Each row has a name. After each piece below comes the name of the row it's from, unless a question asks for something else. Each question is about the rows just above it.

.19,.11,.49,.32,-.28  Zab
.19,.23,.38,.44,.28  nosed
.39,-.04,.17,.31,.39  Dugud
.81,.35,.47,.46,.32  gego
.22,.32,.06,.67,.09  Big
.47,.44,.21,.57,-.09  Guvik
The value that Dugud holds more than once: -> .39
asked: .44,.21 -> Guvik
Does one of the named rows hold .31,.17,-.04 side by side, in this order? -> no
asked: .47,.46 -> gego

.12,.44,.44,-.17,.21,-.50,.10,.34,-.51,-.13,-.36,-.76,.35,-.06,-.36,-.34,.22,-.24,.70,.22,-.06,.10,.06,.01,.47,-.05,.16,.20,-.27,.13,-.35,-.24,-.17,.19,-.23,-.18,-.42,.26,.18,.51,-.33,.46,.05,.14,-.20,.28,.29,.13,.03,.08,-.05,.20,-.07,.10,-.28,.73,.18,.08,.82,.59,-.01,-.07,-.16 = kug
.12,.55,.09,-.08,.10,-.50,.10,.28,-.48,-.29,-.48,-.91,.70,-.07,-.25,-.16,.20,-.31,.62,.46,-.10,-.16,-.30,.10,.23,-.05,.25,.16,-.21,.05,-.37,-.51,-.16,.27,-.17,.09,-.43,.15,.22,.46,-.35,.24,.06,.21,-.19,.21,.26,.05,.14,.16,-.08,.10,-.10,.18,-.24,.74,.22,-.04,.90,.62,.13,-.12,-.11 = komip
.12,.51,-.02,-.11,.21,-.38,.18,.31,-.46,-.22,-.54,-.92,.70,-.02,-.23,-.16,.11,-.28,.58,.46,-.15,-.08,-.23,-.01,.21,-.13,.11,.25,-.16,.17,-.35,-.44,-.06,.31,-.20,.15,-.35,.12,.29,.42,-.43,.24,.14,.20,-.24,.20,.19,.07,.12,.10,-.04,.15,-.12,.13,-.30,.66,.22,-.06,.86,.56,.09,-.20,-.14 = sidur
.15,.37,.37,-.12,.17,-.52,.09,.38,-.45,-.10,-.27,-.71,.39,-.06,-.29,-.32,.20,-.22,.62,.14,-.03,.02,.10,.05,.42,-.01,.14,.24,-.25,.09,-.46,-.28,-.15,.29,-.11,-.12,-.34,.33,.10,.46,-.34,.36,.13,.16,-.28,.28,.32,.09,.06,.09,-.14,.20,-.02,.03,-.32,.63,.17,.00,.92,.59,.01,-.08,-.25 = dison
.12,.45,.02,-.18,.13,-.38,.10,.34,-.51,-.29,-.52,-.81,.70,.00,-.30,-.21,.10,-.32,.69,.46,-.06,-.14,-.33,.01,.28,-.10,.16,.25,-.10,.12,-.46,-.54,-.01,.27,-.26,.09,-.38,.09,.19,.35,-.36,.34,.09,.19,-.20,.16,.27,.00,.06,.11,-.12,.16,-.07,.19,-.30,.83,.16,-.11,.82,.59,.11,-.13,-.06 = Gige
Is .31,-.20,.15 printed in one of the named rows, side by side and in this order? -> yes
.12,.51,-.02,-.11,.21,-.38,.18,.31,-.46,-.22,-.54,-.92,.70,-.02,-.23,-.16,.11,-.28,.58,.46,-.15,-.08,-.23,-.01,.21,-.13,.11,.25,-.16,.17,-.35,-.44,-.06,.31,-.20,.15,-.35,.12,.29,.42,-.43,.24,.14,.20,-.24,.20,.19,.07,.12,.10,-.04,.15,-.12,.13,-.30,.66,.22,-.06,.86,.56,.09,-.20,-.14 is in which row? -> sidur
The row with .28,.32,.09 is -> dison
Among the named rows, does one hold .11,.51,-.02 next to each other, in this order? -> no

.08,.31,-.02,-.07,-.07,-.01,-.01,.01,.05,-.12,-.06,-.02,-.36,.02,-.03,.08,.05,-.01,-.52,.03,.06,.03 : meb
.10,.50,-.03,-.07,-.08,-.02,.00,.02,.09,-.07,-.05,-.02,-.83,-.12,-.05,.17,.00,-.01,-.47,.02,.08,.04 : zabi
.07,.31,-.03,-.10,-.08,-.04,.00,.01,.02,-.13,-.08,.00,-.38,.06,-.03,.05,.05,-.02,-.45,.05,.07,.02 : mopip
.05,.28,-.06,-.06,-.05,-.01,-.03,-.03,.05,.04,-.04,-.01,-.37,-.11,-.07,.14,.02,-.05,-.18,.07,.05,.00 : Nuba
.11,.51,-.09,-.12,-.10,-.05,-.01,-.03,.09,-.13,-.05,-.02,-.94,-.19,-.10,.15,-.01,-.07,-.47,.05,.09,.02 : tufi
.10,.37,-.07,-.08,-.07,.01,-.04,-.04,.10,-.07,-.07,-.02,-.34,-.10,-.09,.14,.07,-.06,-.49,.09,.08,.01 : nopev
After .04,-.04,-.01, its row goes on with -> -.37,-.11,-.07,.14,.02,-.05,-.18,.07,.05,.00
The row with -.02,.00,.02,.09 is -> zabi
Among the named rows, does one hold -.47,.01 next to each other, in this order? -> no

-.56,-.22,-.18,-.09,.30,-.03,.21,.14,.02,.31,-.31,-.13,.18,-.11,-.09,.06,-.10,.08,-.02,-.20,.18,.12,.29,.10,.10 : Febor
-.53,-.06,.07,-.11,.35,.08,.04,.12,-.08,.16,-.04,-.06,.09,.13,-.13,-.05,-.08,-.09,.20,-.52,-.02,.38,.54,.25,.04 : Gegak
.51,-.04,.42,-.02,.14,.25,-.32,-.39,-.13,-.18,.34,.51,-.03,.41,.04,-.08,.26,-.50,.33,-.07,-.34,.35,.48,-.11,.21 : sor
.37,.24,.05,.30,-.49,-.23,-.03,.17,.08,-.47,.25,-.18,-.47,-.30,-.28,-.16,-.07,.26,-.10,.14,.00,-.47,-.71,.30,-.39 : tasi
.51,-.04,.42,-.02,.14,.25,-.32,-.39,-.13,-.18,.34,.51,.03,-.15,.04,-.08,.26,-.50,.33,.20,-.34,.35,.48,-.11,.21 : Fidiv
-.20,-.14,-.05,.07,.25,-.13,.05,.04,.05,.08,-.13,-.06,.03,-.16,-.05,-.09,-.01,-.07,-.01,-.08,.03,.07,.15,.09,.04 : sidin
-.68,-.19,-.18,-.18,.40,.05,.22,.15,.01,.42,-.38,-.10,.30,-.06,-.09,.11,-.05,.06,.02,-.25,.15,.23,.43,.10,.21 : gep
-.37,-.15,-.17,-.06,.11,-.01,.22,.15,.05,.19,-.28,-.10,.09,-.16,-.20,.12,-.08,.16,-.03,-.11,.16,.00,.06,.15,.10 : Faka
.19,.26,.07,.17,-.55,.00,.12,.16,.02,-.32,.20,-.10,-.43,-.08,-.35,.03,-.14,.31,-.04,.02,.01,-.36,-.49,.35,-.35 : fiziv
-.68,-.25,-.18,-.18,.40,.05,.22,.15,.01,.42,-.38,-.10,.30,-.06,-.09,.11,-.05,.06,.02,-.25,.15,.23,.43,.10,.21 : zup
.17,-.02,-.04,.22,-.13,-.17,.00,-.10,.07,-.12,.10,-.09,-.30,-.05,.19,-.21,-.04,-.01,-.20,.23,.09,-.24,-.23,-.09,-.29 : levip
.27,.24,.01,.24,-.57,-.11,.07,.14,.04,-.38,.23,-.13,-.47,-.14,-.25,-.05,-.12,.27,-.10,.11,.03,-.45,-.58,.27,-.44 : kini
Which row holds -.68,-.19,-.18,-.18,.40,.05,.22,.15,.01,.42,-.38,-.10,.30,-.06,-.09,.11,-.05,.06,.02,-.25,.15,.23,.43,.10,.21? -> gep
Is -.05,-.08,-.09 printed in one of the named rows, side by side and in this order? -> yes
Among the named rows, does one hold .14,.04,-.38 next to each other, in this order? -> yes
Go on from .03,-.16 to the end of its row. -> -.05,-.09,-.01,-.07,-.01,-.08,.03,.07,.15,.09,.04

.78,-.25,.73,.12  Zofo
.72,-.25,.25,.12  vopin
-.25,-.29,.08,.24  Vogud
.02,-.06,.16,-.15  kugud
.02,-.02,.16,-.13  nalis
-.03,.02,-.07,-.07  Nuz
.42,-.30,.08,.08  Kof
.72,-.28,.25,.12  Val
asked: .72,-.25 -> vopin
Go on from -.03,.02 to the end of its row. -> -.07,-.07
What comes right after -.28 in the named rows? -> .25
.42,-.30,.08,.08 is in which row? -> Kof
The rest of the row after -.30,.08: -> .08
Among the named rows, does one hold .73,.13 next to each other, in this order? -> no
The entry that follows -.30: -> .08

-.37,.50,-.43,-.32,.00,-.14,-.33,.20,.12,-.48,.00,.04,-.22,-.11,.10,.01,-.52,.19,-.44,.09,.08,-.01,.07,-.31,.23,.25,-.03,-.36,-.01,-.24,.04,.04,.28,-.38,.00,.13,.61,-.34,-.10,-.25,-.15 = lenok
-.32,.49,-.40,-.34,.17,-.01,.20,.12,-.33,-.19,.06,.23,.13,-.15,.13,.18,.21,-.01,-.37,.11,.04,.08,.23,-.34,.21,.30,-.11,-.45,-.03,-.18,.19,-.15,.17,-.38,.07,.21,-.50,.21,.21,-.22,-.12 = neke
-.26,.05,-.44,.11,-.19,.02,-.04,-.26,.27,-.52,-.06,.00,-.18,-.32,-.03,.00,-.42,.94,-.04,-.10,-.11,-.37,-.11,-.10,-.10,-.10,.13,.42,-.27,-.56,-.07,.05,.07,-.31,.01,-.10,-.28,-.35,-.10,.00,-.08 = kav
asked: -.33,.20,.12 -> lenok
The rest of the row after -.35,-.10: -> .00,-.08
Where do -.32,.49,-.40,-.34,.17,-.01,.20,.12,-.33,-.19,.06,.23,.13,-.15,.13,.18,.21,-.01,-.37,.11,.04,.08,.23,-.34,.21,.30,-.11,-.45,-.03,-.18,.19,-.15,.17,-.38,.07,.21,-.50,.21,.21,-.22,-.12 appear? -> neke
asked: -.37,.50,-.43,-.32,.00,-.14,-.33,.20,.12,-.48,.00,.04,-.22,-.11,.10,.01,-.52,.19,-.44,.09,.08,-.01,.07,-.31,.23,.25,-.03,-.36,-.01,-.24,.04,.04,.28,-.38,.00,.13,.61,-.34,-.10,-.25,-.15 -> lenok

-.35,-.22,.15,-.54,.45,.50,.05,.69 : Remev
.18,.20,-.07,-.68,.24,-.33,-.09,.59 : mulu
-.35,.26,.25,.29,.07,-.29,-.29,.38 : Pof
.01,-.30,-.52,-.49,.49,-.64,-.71,.25 : Pep
.08,-.01,.00,.41,.67,-.18,-.53,.58 : renom
-.27,.25,.21,-.10,-.10,.75,.71,-.64 : tuni
.35,.00,-.59,.20,.74,.74,.56,-.35 : rizo
.56,-.01,-.59,-.28,-.71,-.28,-.02,-.69 : gidal
.64,-.43,-.50,-.52,-.57,.17,.55,.22 : ton
-.28,-.42,.13,-.13,.24,-.55,.16,.35 : Ges
-.56,-.40,.62,-.12,-.36,-.64,-.04,.41 : foguv
-.27,.62,-.53,-.23,-.15,.50,.43,-.73 : Goz
Which value appears more than once in gidal? -> -.28
After .00,-.59, its row goes on with -> .20,.74,.74,.56,-.35
The row with .07,-.29,-.29,.38 is -> Pof
Does one of the named rows hold -.35,.56 side by side, in this order? -> no
Among the named rows, does one hold -.59,.00 next to each other, in this order? -> no
Among the named rows, does one hold -.53,-.23 next to each other, in this order? -> yes

.24,.47,.25,.15,-.20,-.28 = gaz
-.35,-.74,.11,-.40,-.17,.07 = tela
.13,.77,-.26,.31,.43,.18 = Tedi
.35,.76,-.09,.30,-.02,-.14 = Nabun
.15,.02,.20,-.05,-.41,-.29 = gizon
.01,.48,-.29,.17,.40,.24 = Dabu
Where do .02,.20,-.05,-.41 appear? -> gizon
Right after .48 comes -> -.29

